fad: [124 102 102 121 106 102  88 140  70  92 106 122 167 123  99 100 123 173
 141 163 151]
Kamim: [130 128 170  94 136 121 146 125  52 143 148 131 191 189 164 116 120 143
 136 162 152]
Dulu: [ 97 100  93 159 105  73 166  79 146 109 127 128 170  94 119 108  90 142
 144 136 104]
Pim: [126 128 170  94 119 122 171 126 121 160 150 156 191 117  62  98 118 172
 140 113 136]
Bube: [ 97 100  93 159 105  73 166  79 146 109 127 128 170  94 119 108  90 142
 144 158 115]
back: [189 191 131 148 143] => Kamim
q: [ 97 100  93 159 105  73 166  79 146 109 127 128 170  94 119 108  90 142
 144 158 115] => Bube
q: [ 97 100  93 159 105  73 166  79 146 109 127 128 170  94 119 108  90 142
 144 136 104] => Dulu
back: [191 131 148 143  52] => Kamim

Livu: [134 168 126  75 132 164 176 144 168 122  86 106 144 185 177 165 154 135
  86 143  81 136  70 140 106  91 158  89 123 192 173 116 190  65 171 157]
serut: [124 157 175  98 114 177 108  71 161 143 115 103 164  60 141 156 188 185
 155 156 161 158 151 100 148 176  94 133 123 152 114  80 116 105 132  60]
Bube: [ 88 155 175  98 172  97 127 149  78 153 110  89 163 120  63 135 186  82
  90  60 161 145 133 112 197 187 112 174 175  92  67 122 177 117 168 110]
Pim: [134 168 126  75 132 164 176 144 168 122  86 106 144 185 177 165 154 135
  86 143  81 136  70 140 106 140 126 138  77  70 121  68 184 188 111  56]
birep: [176 189 192  95 100 132 170  83 165 183 178 145  58 100 192 160 156  97
 194 197 158 161 172 129 123 143  63 158 100  63 128 126 156 117  60 151]
Dulu: [124 157 175  98 114 177 108  71 161 143 115 103 164  60 141 156 188 185
 155 156 161 158 151 100 148  63 112 157 118  77 137 156 143  61 167 117]
q: [134 168 126  75 132 164 176 144 168 122  86 106 144 185 177 165 154 135
  86 143  81 136  70 140 106  91 158  89 123 192 173 116 190  65 171 157] => Livu
q: [124 157 175  98 114 177 108  71 161 143 115 103 164  60 141 156 188 185
 155 156 161 158 151 100 148  63 112 157 118  77 137 156 143  61 167 117] => Dulu
q: [124 157 175  98 114 177 108  71 161 143 115 103 164  60 141 156 188 185
 155 156 161 158 151 100 148 176  94 133 123 152 114  80 116 105 132  60] => serut

serut: [147 168  79 147 105 112 114 115  56 137]
fad: [147 168  79 147 105 143 152  97  90 183]
birep: [115 105 131 160 138 164  89 157  67  66]
q: [147 168  79 147 105 112 114 115  56 137] => serut
back: [138 160] => birep
back: [164 138 160 131] => birep

Bube: [133 138 129 138 124 121 129 138 125  89 121 199 126 134 117  77 152  82
 128 184]
birep: [127 133 133 133 130 135 132 129 118 131 140  77 133 129 122 129 123 135
 119 121]
Livu: [ 88 136 156 122 142 159 158 128  80 134 199  77 184 126 121 128 117 152
  82  89]
back: [132 135 130 133 133 133] => birep
back: [138 129 138] => Bube
back: [ 89  82 152 117 128 121 126 184  77 199 134] => Livu

